Look-ups in named tables: a row name and a column name give one cell, copied from the table.

Table tavok
         lig  sim  mip  gat  tovako  misevik  nonit  zunok  zezogo  mar
guve     0.3  0.9  1.7  6.0     4.3      7.3    1.1    3.7     6.3  0.4
lef      5.2  2.4  7.2  0.6     6.9      3.6    4.5    4.2     6.1  7.6
vug      7.9  3.3  1.7  0.5     1.6      6.2    3.9    4.0     0.4  7.3
las      3.8  1.4  5.0  4.4     2.3      6.8    3.1    5.2     2.7  4.1
guv      7.0  0.4  7.8  7.5     6.5      5.3    3.9    6.5     2.6  0.8
dulopo   5.3  4.8  4.0  6.6     2.7      0.6    4.8    2.3     5.4  2.6
ritifil  7.7  4.4  4.1  3.6     7.5      0.7    1.1    5.1     5.4  2.0

gat of vug = 0.5
mar of vug = 7.3
mar of guv = 0.8
mip of guve = 1.7
nonit of las = 3.1
tovako of guve = 4.3
gat of guv = 7.5
mip of guv = 7.8
tovako of ritifil = 7.5
zunok of guve = 3.7
mar of lef = 7.6
sim of dulopo = 4.8
zezogo of dulopo = 5.4
lig of vug = 7.9
sim of lef = 2.4
misevik of vug = 6.2
gat of guve = 6.0
mar of las = 4.1
zezogo of guv = 2.6
misevik of las = 6.8
Row with the largest mip: guv

gop =
|  | letiki | guv | sorofu | misi |
|---|---|---|---|---|
| rud | 0.698 | 0.626 | 0.506 | 0.489 |
| seb | 0.717 | 0.424 | 0.813 | 0.708 |
| vem | 0.570 | 0.356 | 0.400 | 0.320 |
| segosa | 0.698 | 0.137 | 0.716 | 0.167 |

segosa, letiki: 0.698
seb, sorofu: 0.813
rud, letiki: 0.698
seb, letiki: 0.717
segosa, misi: 0.167
vem, sorofu: 0.400
vem, misi: 0.320
rud, guv: 0.626
vem, letiki: 0.570
seb, misi: 0.708
rud, misi: 0.489
rud, sorofu: 0.506
segosa, sorofu: 0.716
vem, guv: 0.356
segosa, guv: 0.137
seb, guv: 0.424
Row with the largest letiki: seb

piv =
columns: gizezas, gode, nofepi, ruvo, tif, taguva, rizuf, sagopu, bet
tomeda: [133, 156, 75, 187, 160, 152, 150, 111, 102]
dil: [146, 120, 124, 121, 66, 180, 97, 121, 99]
kife: [123, 112, 139, 108, 195, 55, 114, 114, 109]
mopaba: [200, 150, 123, 124, 146, 121, 86, 107, 101]

kife, nofepi -> 139
mopaba, bet -> 101
dil, nofepi -> 124
tomeda, rizuf -> 150
tomeda, sagopu -> 111
dil, bet -> 99
kife, rizuf -> 114
dil, taguva -> 180
tomeda, bet -> 102
mopaba, taguva -> 121
kife, ruvo -> 108
dil, sagopu -> 121
mopaba, gode -> 150
dil, gode -> 120
dil, rizuf -> 97
mopaba, sagopu -> 107
tomeda, nofepi -> 75

mesisu.csv
,kedelo,vasado,kub,vibu,lanak,nokolem,savi,kifit,zaf,vut
dediter,109,-875,-383,191,-544,-652,-138,-264,-658,414
gusono,-418,-230,189,466,-19,-506,-225,21,-560,-15
sot,-642,-94,-310,543,-44,-246,179,115,-490,172
vir,-150,-478,-8,-8,-137,-681,-520,419,-421,252
pamo,330,-155,46,3,-165,-35,5,-142,-495,106
gutu,271,357,-10,-433,-133,-228,-312,-572,-584,-1
betoba,-292,-413,123,443,-645,-772,-405,-128,-682,264

What is the lanak of sot in mesisu? -44
What is the kedelo of pamo in mesisu? 330
What is the nokolem of betoba in mesisu? -772
What is the vut of betoba in mesisu? 264
What is the vut of gusono in mesisu? -15
What is the lanak of dediter in mesisu? -544
What is the vibu of pamo in mesisu? 3
What is the vibu of vir in mesisu? -8
What is the kedelo of sot in mesisu? -642
What is the kifit of vir in mesisu? 419
What is the nokolem of dediter in mesisu? -652
What is the kub of gusono in mesisu? 189
What is the vasado of betoba in mesisu? -413

dep
fields: satima, sef, livi
lut: [139, 110, 108]
lufifo: [89, 154, 156]
gen: [175, 67, 69]
remibav: [131, 110, 111]
geliku: [129, 117, 116]
dasitel: [146, 97, 98]
kabe: [56, 192, 190]
bufeb: [74, 167, 169]
nef: [108, 134, 136]
nepir: [120, 126, 126]
peb: [154, 88, 90]
ravide: [135, 108, 109]
basesu: [138, 110, 108]

livi of ravide = 109
sef of basesu = 110
sef of nepir = 126
satima of lufifo = 89
satima of geliku = 129
sef of peb = 88
satima of ravide = 135
satima of nef = 108
livi of nepir = 126
livi of bufeb = 169
satima of lut = 139
satima of remibav = 131
satima of basesu = 138
sef of gen = 67

relab
|  | sal | zud | pusat | ral | tov | vum | kekim | lim | dem |
|---|---|---|---|---|---|---|---|---|---|
| mor | 758 | 8393 | 663 | 1001 | 8337 | 959 | 868 | 8273 | 708 |
| vizigug | 2393 | 5446 | 880 | 2800 | 8499 | 799 | 856 | 8349 | 8175 |
| kedup | 964 | 8323 | 959 | 773 | 8429 | 714 | 963 | 8391 | 1731 |
| fudil | 8366 | 822 | 8435 | 8331 | 965 | 8298 | 8364 | 859 | 8042 |
| bog | 8191 | 933 | 8300 | 8335 | 926 | 8410 | 8353 | 728 | 7226 |

bog, lim => 728
fudil, ral => 8331
mor, zud => 8393
kedup, tov => 8429
mor, dem => 708
fudil, kekim => 8364
vizigug, tov => 8499
mor, sal => 758
vizigug, dem => 8175
bog, vum => 8410
kedup, zud => 8323
kedup, dem => 1731
vizigug, pusat => 880
mor, tov => 8337
kedup, ral => 773

tur =
,rirasan,tozator,kesepab,vezufef,fesa,ritop,zuz,gaz
segilu,71,50,58,65,60,40,76,66
manu,57,59,67,63,62,68,65,63
foz,49,45,70,67,62,56,72,56
pulo,42,39,69,78,66,32,72,54
kuf,84,44,58,67,50,19,93,32
bav,82,53,61,73,52,16,88,18

kuf, gaz => 32
pulo, ritop => 32
bav, rirasan => 82
pulo, rirasan => 42
manu, kesepab => 67
kuf, kesepab => 58
kuf, tozator => 44
segilu, fesa => 60
segilu, zuz => 76
foz, kesepab => 70
segilu, vezufef => 65
kuf, rirasan => 84
manu, gaz => 63
Row with the largest rirasan: kuf

dabugi.csv
,nafekip,dabu,sez,mobufur,vul,gez
palid,33034,83232,39884,37022,32997,50744
biporob,52353,65251,33678,38720,52824,60888
vor,10764,57399,43709,15550,15685,20504
nezanif,37689,78582,29811,34806,12662,27773
dor,53251,17751,30718,43289,53915,57761
zifup,39803,83873,38598,29524,42237,60124

gez of zifup = 60124
nafekip of dor = 53251
gez of nezanif = 27773
vul of biporob = 52824
nafekip of nezanif = 37689
mobufur of palid = 37022
gez of vor = 20504
mobufur of vor = 15550
dabu of nezanif = 78582
gez of biporob = 60888
sez of zifup = 38598
vul of vor = 15685
nafekip of biporob = 52353
sez of biporob = 33678
sez of palid = 39884
dabu of biporob = 65251
vul of palid = 32997
sez of vor = 43709

